Here is a tiny trained network, its code and every weight. The questions are about switching its units off for an input and a target symbol, where a switched-off unit gives its printed mean instead of its output.

import numpy as np


def w(rows, s, z=0):
    codes = np.array(rows[::2]) - 128.0
    scale = np.full(codes.shape[1], s)
    scale[-1] = z or s
    return codes * scale


def f(y):
    return np.maximum(y, 0)


def softmax(a):
    e = np.exp(a - a.max(-1, keepdims=True))
    return e / e.sum(-1, keepdims=True)


def log_softmax(a):
    a = a - a.max(-1, keepdims=True)
    return a - np.log(np.exp(a).sum(-1, keepdims=True))


def net(x, mask):
    ids = ['αβγεζηθπστψω'.index(c) for c in x.split()]
    T = len(ids)
    res = E[ids] + P[:T]
    r = res
    for j in range(2):
        rows = slice(2 * j, 2 * j + 2)
        q, k, v = (r @ M[0][rows].T for M in (Q, K, V))
        z = softmax(np.where(np.tri(T) > 0, q @ k.T / 2**0.5, -1e9)) @ v
        o = O[0][rows]
        res = res + np.where(mask[j], z, o[:, -1]) @ o[:, :-1]
    y = f(res @ A[0][:, :-1].T + A[0][:, -1])
    res = res + np.where(mask[2:26], y, B[0][:, -1]) @ B[0][:, :-1]
    return log_softmax(res[-1] @ U[:, :-1].T + U[:, -1])


Q, K, V, O, A, B = {}, {}, {}, {}, {}, {}
E = w([
[90,62,150],'α',
[40,96,17],'β',
[149,84,193],'γ',
[63,72,64],'ε',
[98,112,57],'ζ',
[180,39,144],'η',
[39,117,162],'θ',
[149,72,95],'π',
[149,252,57],'σ',
[61,105,72],'τ',
[175,252,197],'ψ',
[158,101,97],'ω',
],0.016)
P = w([
[52,2,95],'0',
[161,155,87],'1',
[165,163,95],'2',
[171,174,102],'3',
[168,173,102],'4',
[168,181,94],'5',
[159,185,97],'6',
[171,201,97],'7',
[110,208,95],'8',
[143,198,90],'9',
[139,190,87],'10',
[140,187,85],'11',
[138,176,79],'12',
],0.008)
Q[0] = w([
[130,97,255],'h0',
[114,160,128],'h0',
[115,91,248],'h1',
[163,120,132],'h1',
],0.02)
K[0] = w([
[158,253,135],'h0',
[156,126,150],'h0',
[192,233,87],'h1',
[152,120,151],'h1',
],0.019)
V[0] = w([
[131,7,233],'h0',
[210,109,69],'h0',
[234,93,164],'h1',
[138,103,38],'h1',
],0.015)
O[0] = w([
[249,106,107,167],'h0',
[83,64,104,133],'h0',
[155,41,167,33],'h1',
[73,122,69,253],'h1',
],0.015,0.0063)
A[0] = w([
[110,145,152,110],'n0',
[81,3,82,157],'n1',
[107,173,134,55],'n2',
[130,134,76,86],'n3',
[140,204,81,122],'n4',
[131,218,127,35],'n5',
[106,249,102,120],'n6',
[86,116,90,159],'n7',
[112,48,85,134],'n8',
[214,209,145,66],'n9',
[193,219,122,124],'n10',
[69,221,219,39],'n11',
[75,100,254,50],'n12',
[110,150,97,163],'n13',
[88,96,101,52],'n14',
[182,127,61,42],'n15',
[154,68,134,93],'n16',
[104,176,255,83],'n17',
[228,173,59,53],'n18',
[122,95,137,116],'n19',
[153,148,47,1],'n20',
[107,11,148,66],'n21',
[203,2,73,137],'n22',
[94,156,114,115],'n23',
],0.0061,0.0077)
B[0] = w([
[144,117,123,147],'n0',
[207,87,188,211],'n1',
[48,130,112,151],'n2',
[156,124,163,167],'n3',
[175,179,134,207],'n4',
[26,20,128,161],'n5',
[168,64,120,242],'n6',
[187,164,108,208],'n7',
[102,59,113,179],'n8',
[168,152,37,182],'n9',
[54,135,130,196],'n10',
[186,137,190,194],'n11',
[104,108,46,171],'n12',
[168,132,113,197],'n13',
[64,124,125,151],'n14',
[119,88,201,193],'n15',
[178,154,133,156],'n16',
[205,145,103,168],'n17',
[60,80,194,235],'n18',
[125,155,137,135],'n19',
[153,200,249,177],'n20',
[116,219,187,151],'n21',
[49,154,70,251],'n22',
[134,170,155,182],'n23',
],0.016,0.012)
U = w([
[21,120,13,3],'α',
[154,127,33,44],'β',
[111,90,28,116],'γ',
[106,118,41,133],'ε',
[107,119,45,136],'ζ',
[100,79,147,14],'η',
[81,178,23,200],'θ',
[119,77,82,198],'π',
[2,182,135,116],'σ',
[104,153,98,207],'τ',
[171,145,185,121],'ψ',
[101,127,158,153],'ω',
],0.007,0.0028)

Each question gives the input, a string of symbols that net reads in full, and the target symbol t.
The units are the heads (2 rows each of Q, K, V and O) and the neurons (one row each of A and B). Each row of codes is followed by its name. A weight is (code - 128) times the scale printed after its matrix; where a second scale follows, it is the last column's (O, A, B and U).
mask holds one flag per unit, heads first, then neurons. A switched-off unit (its flag False) gives its mean, the last column of its rows in O or B, instead of its output. The means were averaged over made-up inputs and are rounded, as every weight is.
A unit's drop is (log p(t) with every unit on - log p(t) with that unit switched off) / (log p(t) with every unit on - log p(t) with every unit switched off).
The circuit of an input: a set's keep is (log p(t) with only the set's units on - log p(t) with every unit switched off) / (log p(t) with every unit on - log p(t) with every unit switched off). Starting from the 12 units with the biggest drops (on a tie, the unit counted first), units are removed one at a time, each time the one whose removal leaves the highest keep (on an exact tie, the one counted first), for as long as the keep stays at least 0.8.
units of the circuit, in order: the units of the circuit, biggest drop first
unit that matters most: the unit with the biggest drop
top k neurons: the k neurons with the biggest drops, biggest first
heads that matter: for each layer, one digit per head in row order, 1 if its drop is at least 0.15 and else 0, layers parted by /
drop of u: that unit's drop, to one decimal
input β ε σ η ψ ε, target θ: units of the circuit, in order : (h1)
input ε γ α β α σ γ β, target ψ: units of the circuit, in order : (n20; n22; h0; h1)
input ε ω σ ω ψ ω τ, target ψ: heads that matter : 11
input β ζ θ τ η σ α π, target θ: top 3 neurons : (n1; n18; n15)
input η η σ α η ω ζ, target η: heads that matter : 11
input ε ζ ζ σ ε γ σ, target σ: heads that matter : 01
input ε γ ε, target ψ: heads that matter : 11
input β ζ π β ω γ η τ π β, target θ: units of the circuit, in order : (h1; n4)
input ε β σ η ψ α τ, target ψ: units of the circuit, in order : (h0; n22; h1; n20)
input η ω π, target η: heads that matter : 11
input α ψ β, target σ: top 3 neurons : (n18; n22; n10)
input τ ε π θ β σ, target σ: top 2 neurons : (n10; n5)
input α η β τ α ψ θ γ τ, target σ: top 3 neurons : (n18; n10; n22)
input γ π ε γ β α ω, target α: unit that matters most : n22
input β β τ ζ τ ω β ψ ψ π, target θ: top 2 neurons : (n1; n18)
input α β η α α γ ζ θ ψ ζ, target σ: top 2 neurons : (n18; n10)
input α ζ α ζ, target σ: top 3 neurons : (n18; n22; n10)
input η α α β α ψ α π γ θ π ω ω, target η: top 4 neurons : (n18; n15; n1; n22)
input β ω π π α π ζ α ε, target θ: drop of n23 : 0.1
input γ η ζ, target α: drop of h1 : 1.0
input β β ζ τ β θ θ θ τ ω τ, target θ: units of the circuit, in order : (h1)
input ε σ γ γ ψ ζ, target ψ: drop of h1 : 0.9
